The same points measured another way (B), then each row and its match in B
B (19 x 18)
[[ 26.2 -22.1  -9.4  11.3  -6.2  11.6  -3.9 -25.1  -3.8  28.5   4.2   4.3
   16.9 -27.4  -6.4 -10.5  11.7  -8.9]
 [  3.0   3.8   6.2 -14.3   3.6  -7.3   8.8  -7.1 -14.5   6.2   1.6 -12.8
   43.3   9.6  -1.1   8.4 -10.4 -30.3]
 [ 33.2 -14.8  -0.1  -5.9  -6.2  -3.7  -4.2   3.1  21.6 -15.4  17.4  15.4
   -1.5  10.9 -35.1  27.2  25.3  21.9]
 [ 28.0 -27.7   6.1 -15.8  -9.4  -7.3 -12.1  11.6  21.9 -15.1  -1.4 -20.2
   57.3 -33.2  20.1   9.6   2.1  -1.9]
 [-53.1  34.3   5.7   4.9  21.9 -13.4   4.1 -46.0 -31.0  40.7 -16.6   4.6
   -1.0 -15.2  35.5 -39.6 -34.2 -23.3]
 [ -1.5  -6.2  -6.4   5.3   3.5  -2.0  -1.6 -34.5 -11.8  34.6  -7.4   2.8
   12.0 -31.3  26.0 -30.8 -16.3 -16.4]
 [ 16.8 -19.0  -0.6  -5.2  -4.7   3.4 -11.7 -20.6   6.1   2.9   6.4 -14.2
   35.4 -35.1   9.1  -8.3  20.7   4.9]
 [ 18.1 -11.8   6.6 -15.9  -4.9   6.9  -8.8  -0.2  10.1 -10.5   7.9 -19.9
   40.7 -14.3  -5.4  18.2  17.0  -0.9]
 [ 12.3  -7.8   8.9 -19.5  -1.7  -0.2  -4.4  14.0   8.0 -13.6   0.9 -20.6
   42.1 -10.3   5.8  14.9   0.1  -7.0]
 [ 28.9  -9.0  -3.6 -13.5  -2.6  -1.2   9.2  13.4  13.5 -12.6  12.9   6.4
   16.2  20.9 -25.1  19.9  14.3   8.7]
 [-18.1   5.5  -6.2   9.2   8.6  -0.2   2.6 -40.2 -20.7  43.5 -10.5   6.6
   -4.8 -18.8  23.6 -33.3 -21.2 -23.9]
 [ 20.4 -11.2   1.2 -15.8  -3.1 -14.7  13.7  15.4   3.4  -8.4  -1.5  -2.1
   42.4  11.3   2.9   6.7 -16.4 -22.6]
 [ -3.5  14.8   1.2 -17.0   7.6  -0.6  13.3 -22.7 -17.5   9.3   8.5  -8.0
   24.9  15.5 -14.0  -2.7   9.0 -19.3]
 [-70.8  50.4   6.9   5.2  27.1  -9.7   2.8 -56.9 -33.1  41.2 -12.7   4.9
  -16.1  -9.8  26.9 -42.0 -18.5  -8.5]
 [  9.6  -0.6  10.6 -17.5   2.1 -13.2   3.5   9.5  -3.8  -7.7  -3.9 -22.6
   57.7 -11.3  14.1   5.7 -12.6 -25.4]
 [ 10.1 -14.6  -4.6  -0.8  -1.1   4.6 -10.2 -32.3   0.5  14.7   7.6 -10.4
   19.4 -37.1   5.9 -19.4  24.2   6.3]
 [-38.8  28.5  -3.4  10.1  17.0   4.1   4.4 -53.4 -31.6  49.9  -7.8  10.1
  -18.6  -7.7  12.9 -33.3 -14.5 -20.1]
 [  2.3  -4.4  -2.0 -18.6  11.6 -14.0   1.2 -14.5  10.5  -0.7   7.6   8.2
   -2.4   3.4  -3.3  -3.0   7.3  13.9]
 [-43.2  29.0   7.7  12.4  13.6 -14.9   4.3 -12.8 -14.9  12.4 -11.7   4.0
    5.3   1.3  19.0 -16.4 -17.7  -3.9]]
Rows of B count from 0, top down.

[ 20.4   4.1   3.0 -15.9   5.8 -11.5  -5.5  12.1 -15.5   4.7   5.3  -9.8
  -6.2   0.0  -2.5  -4.6 -22.2   3.0  -0.3   0.7   9.9   1.7   1.7  -1.2
   1.1]
8
[-12.5  -3.4   5.8 -43.2   3.5  -0.8  17.8   1.9  -9.5   1.9  16.4   2.0
  -5.3  12.1  -3.7 -16.1 -18.4  -7.8   7.5  13.5 -16.6   5.5   1.3   2.6
  11.7]
12
[-13.3  -5.3   2.4  -1.1   0.8  -2.0  -6.6  -9.8  28.4  -4.8  -1.3 -39.7
 -11.7 -10.6   3.1  -7.3  30.6 -15.1  -6.7  10.0 -17.9  -1.1   3.6   7.3
  -3.2]
2
[ 25.0   3.6   4.9 -11.0   3.6 -12.5 -15.0   3.4 -11.0   0.9   2.0 -11.5
 -17.3   5.6  -3.4  -6.0 -20.6   1.0  -7.9   3.1   8.0   1.3   3.5  -3.8
   1.9]
7
[-18.9  -7.4   1.1 -10.0  -4.5  10.9   0.5   3.2  -6.3   2.8  -3.8  51.0
  -9.1  23.6   3.6   2.0 -14.4   5.0   5.3  -5.0   1.1  -0.3  -2.6  -9.0
  14.7]
16
[-18.9  10.6  -1.1  -7.6  -3.5  12.6  15.2  26.4 -10.5   7.5  -4.0  56.7
   6.7  20.2  13.0  -0.2  -5.3  13.3  23.3 -19.2  12.6   6.9  -3.0  -5.6
  11.2]
4
[ 23.1  15.9  10.2   8.0   2.3  -6.9 -15.9  19.4  -8.4   3.7   1.9 -14.8
  -3.6  -0.8  -5.8   2.3  -0.6  24.1   2.7  -2.1  12.6   6.9  -2.0   3.1
  -8.7]
3
[ -5.0  -7.7  10.5  15.5  -4.1   1.8 -28.9  -7.9   2.4  -3.4   0.5   6.5
 -15.6  10.1 -18.1   5.1  -1.1  16.0 -13.0  13.6  -7.7   1.0  -4.8  -2.4
  -0.2]
0
[-15.9  -5.1   5.5   3.6  -3.9  12.4  -1.8  12.4  -3.8   2.2  -0.2  38.6
   0.7  17.7  -9.4  10.1  -2.1  20.3   4.8  -4.7   1.1   3.0  -8.2  -2.6
   5.2]
10
[-17.8  -5.8  14.1  -4.0  -2.3   8.6  20.2   8.8  21.6   2.4   4.1 -13.9
  -1.1   7.0   0.7   0.4  22.7  -0.8  18.4  -7.0 -11.1   9.5   1.1   2.8
   3.1]
17
[-11.1  12.1  -1.6  -7.8  -6.7  12.7  17.8  18.2  -8.3   8.8  -7.9  65.1
  -3.4  29.8  25.8  -4.4 -16.0   2.6  24.9 -24.5  13.3   6.7   4.8 -13.4
  20.4]
13
[  8.3  11.1  17.8  20.6  -6.1   6.7  -9.5   1.6   3.3   2.4   2.1   8.1
 -19.8  24.4 -10.4  -2.5  -2.6  24.9   4.1  -3.4  -2.1   9.7  -1.4  -6.0
   3.2]
15
[-19.2   1.5   5.6 -28.6   6.0  -0.8  13.1  15.4  -4.0   1.4  15.4 -17.2
  18.4 -13.1  -4.9  -4.8  10.3   2.7  10.0  16.5 -14.2   8.0  -5.3  14.9
  -4.1]
11
[  8.5  13.2   0.8 -26.3   8.4  -5.3   5.5  23.9 -22.4   4.3  12.4  -3.2
   6.6  -2.7  -1.2 -14.6 -13.6   9.2  10.6   6.0   6.1   7.4  -1.6   9.9
  -0.3]
14
[-19.5 -13.3   6.1 -21.2   2.7  -3.7   4.5  -8.3  11.4  -3.7   8.9 -33.8
   1.0  -7.5  -1.7  -2.8   9.7 -12.9  -3.6  17.9 -22.1   1.5  -0.5   6.9
   1.4]
9
[ -2.8   2.5   0.9 -42.3   7.6  -6.8  10.4  16.4 -20.7   2.4  14.5   0.0
   1.8  -0.7  -2.7 -16.3 -15.4  -3.2   4.5  13.2  -7.2   3.5  -0.6   8.1
   4.5]
1
[-2.8 16.7 -8.1 -0.8 -3.9  0.8  7.2 17.3 -9.6  4.6 -8.5 33.1  8.0  3.9
 24.9 -5.5 -2.8 -6.5 16.3 -9.3  9.7  2.4  4.9 -6.5  7.8]
18
[-13.7   1.4  10.4  12.6  -4.7  11.4  -6.1  12.6  -0.4   3.6   0.9  26.5
  -0.2  17.1 -12.4  10.4   3.1  32.2   6.8  -5.9   0.3   6.5  -9.7   1.2
  -0.1]
5
[ 14.9  14.4  15.0  16.3  -2.0  -0.4 -13.9   6.5  -1.2   2.6   0.9   0.5
 -17.1  19.3  -9.8   0.6  -5.0  21.8   2.5  -5.1   3.8   8.2   0.2  -5.0
  -1.0]
6
